Here is a tiny trained network, its code and every weight. The questions are about switching its units off for an input and a target symbol, where a switched-off unit gives its printed mean instead of its output.

import numpy as np


def w(rows, s, z=0):
    codes = np.array(rows[::2]) - 128.0
    scale = np.full(codes.shape[1], s)
    scale[-1] = z or s
    return codes * scale


def f(y):
    return np.maximum(y, 0)


def softmax(a):
    e = np.exp(a - a.max(-1, keepdims=True))
    return e / e.sum(-1, keepdims=True)


def log_softmax(a):
    a = a - a.max(-1, keepdims=True)
    return a - np.log(np.exp(a).sum(-1, keepdims=True))


def net(x, mask):
    ids = ['αβδζθφω'.index(c) for c in x.split()]
    T = len(ids)
    res = E[ids] + P[:T]
    r = res
    for j in range(2):
        rows = slice(2 * j, 2 * j + 2)
        q, k, v = (r @ M[0][rows].T for M in (Q, K, V))
        z = softmax(np.where(np.tri(T) > 0, q @ k.T / 2**0.5, -1e9)) @ v
        o = O[0][rows]
        res = res + np.where(mask[j], z, o[:, -1]) @ o[:, :-1]
    y = f(res @ A[0][:, :-1].T + A[0][:, -1])
    res = res + np.where(mask[2:26], y, B[0][:, -1]) @ B[0][:, :-1]
    return log_softmax(res[-1] @ U[:, :-1].T + U[:, -1])


Q, K, V, O, A, B = {}, {}, {}, {}, {}, {}
E = w([
[129,136,216],'α',
[95,124,232],'β',
[110,74,183],'δ',
[154,111,26],'ζ',
[159,146,66],'θ',
[158,168,85],'φ',
[149,143,249],'ω',
],0.012)
P = w([
[141,80,108],'0',
[59,151,70],'1',
[185,85,156],'2',
[130,26,67],'3',
[79,130,63],'4',
[185,120,205],'5',
[120,4,26],'6',
[67,76,196],'7',
],0.011)
Q[0] = w([
[79,128,161],'h0',
[166,49,110],'h0',
[107,160,119],'h1',
[5,52,254],'h1',
],0.014)
K[0] = w([
[145,107,130],'h0',
[228,163,169],'h0',
[125,171,48],'h1',
[69,98,249],'h1',
],0.014)
V[0] = w([
[42,137,6],'h0',
[129,195,197],'h0',
[92,66,146],'h1',
[230,143,67],'h1',
],0.011)
O[0] = w([
[245,207,105,2],'h0',
[5,199,135,139],'h0',
[255,100,13,181],'h1',
[66,63,223,77],'h1',
],0.0075,0.0057)
A[0] = w([
[158,195,165,105],'n0',
[189,195,95,38],'n1',
[12,95,114,167],'n2',
[103,114,134,54],'n3',
[141,236,124,121],'n4',
[149,133,74,212],'n5',
[140,170,216,80],'n6',
[65,113,67,105],'n7',
[102,201,140,2],'n8',
[151,174,123,1],'n9',
[59,98,149,69],'n10',
[111,111,213,116],'n11',
[177,93,89,115],'n12',
[162,68,147,65],'n13',
[106,107,162,124],'n14',
[156,147,65,71],'n15',
[89,83,159,88],'n16',
[162,226,184,119],'n17',
[102,72,149,86],'n18',
[91,184,157,99],'n19',
[125,110,193,132],'n20',
[182,123,124,56],'n21',
[140,73,101,72],'n22',
[116,156,136,27],'n23',
],0.011,0.01)
B[0] = w([
[48,56,94,136],'n0',
[88,135,130,133],'n1',
[146,134,87,243],'n2',
[17,33,246,132],'n3',
[20,22,157,141],'n4',
[167,162,106,200],'n5',
[57,96,145,138],'n6',
[208,148,120,171],'n7',
[42,28,13,128],'n8',
[58,14,166,128],'n9',
[108,171,179,165],'n10',
[77,88,166,162],'n11',
[107,84,164,158],'n12',
[32,34,254,139],'n13',
[104,100,124,158],'n14',
[87,142,116,133],'n15',
[121,181,175,165],'n16',
[111,136,61,143],'n17',
[110,109,171,165],'n18',
[251,174,75,132],'n19',
[64,179,179,160],'n20',
[102,216,187,131],'n21',
[247,142,134,147],'n22',
[49,112,107,128],'n23',
],0.0095,0.011)
U = w([
[100,161,228,124],'α',
[33,189,28,255],'β',
[89,14,152,4],'δ',
[189,184,245,169],'ζ',
[124,95,176,35],'θ',
[145,221,164,241],'φ',
[3,145,226,77],'ω',
],0.0058,0.0051)

Each question gives the input, a string of symbols that net reads in full, and the target symbol t.
The units are the heads (2 rows each of Q, K, V and O) and the neurons (one row each of A and B). Each row of codes is followed by its name. A weight is (code - 128) times the scale printed after its matrix; where a second scale follows, it is the last column's (O, A, B and U).
mask holds one flag per unit, heads first, then neurons. A switched-off unit (its flag False) gives its mean, the last column of its rows in O or B, instead of its output. The means were averaged over made-up inputs and are rounded, as every weight is.
A unit's drop is (log p(t) with every unit on - log p(t) with that unit switched off) / (log p(t) with every unit on - log p(t) with every unit switched off).
The circuit of an input: a set's keep is (log p(t) with only the set's units on - log p(t) with every unit switched off) / (log p(t) with every unit on - log p(t) with every unit switched off). Starting from the 12 units with the biggest drops (on a tie, the unit counted first), units are removed one at a time, each time the one whose removal leaves the highest keep (on an exact tie, the one counted first), for as long as the keep stays at least 0.8.
circuit, biggest first: the units of the circuit, biggest drop first
k most important neurons: the k neurons with the biggest drops, biggest first
which heads matter: for each layer, one digit per head in row order, 1 if its drop is at least 0.15 and else 0, layers parted by /
drop when u is switched off: that unit's drop, to one decimal
input α ζ β θ α ω ζ, target ω: which heads matter -> 11
input θ β ζ θ ω, target β: which heads matter -> 11
input ω δ ω β β φ ω β, target β: which heads matter -> 01
input ω θ α β δ ω δ, target ω: which heads matter -> 10
input α δ φ α α β β δ, target β: circuit, biggest first -> h1
input φ δ ζ β, target ζ: which heads matter -> 11
input φ θ ζ δ, target ζ: 2 most important neurons -> n22, n21
input ω θ φ δ β ω δ β, target φ: which heads matter -> 01
input α α α α β ω θ, target ω: circuit, biggest first -> h0, h1
input β φ ζ ω δ φ, target ω: circuit, biggest first -> h1, n11
input ω δ δ, target ω: circuit, biggest first -> h0, n20
input β β δ α ω ζ, target ω: which heads matter -> 01
input θ α ω δ θ ω φ, target ω: 2 most important neurons -> n10, n3
input ω φ θ α ω α, target ω: which heads matter -> 00
input ω α ω, target ω: which heads matter -> 10
input ω α β α θ β ω δ, target β: which heads matter -> 11
input ω β ω δ α θ, target ω: drop when h1 is switched off -> 1.0
input α ω ω ω α α, target ω: drop when h0 is switched off -> 0.2
input α ζ ω β, target ω: drop when n2 is switched off -> -0.2
input ω φ ω β, target ω: drop when n5 is switched off -> 0.1
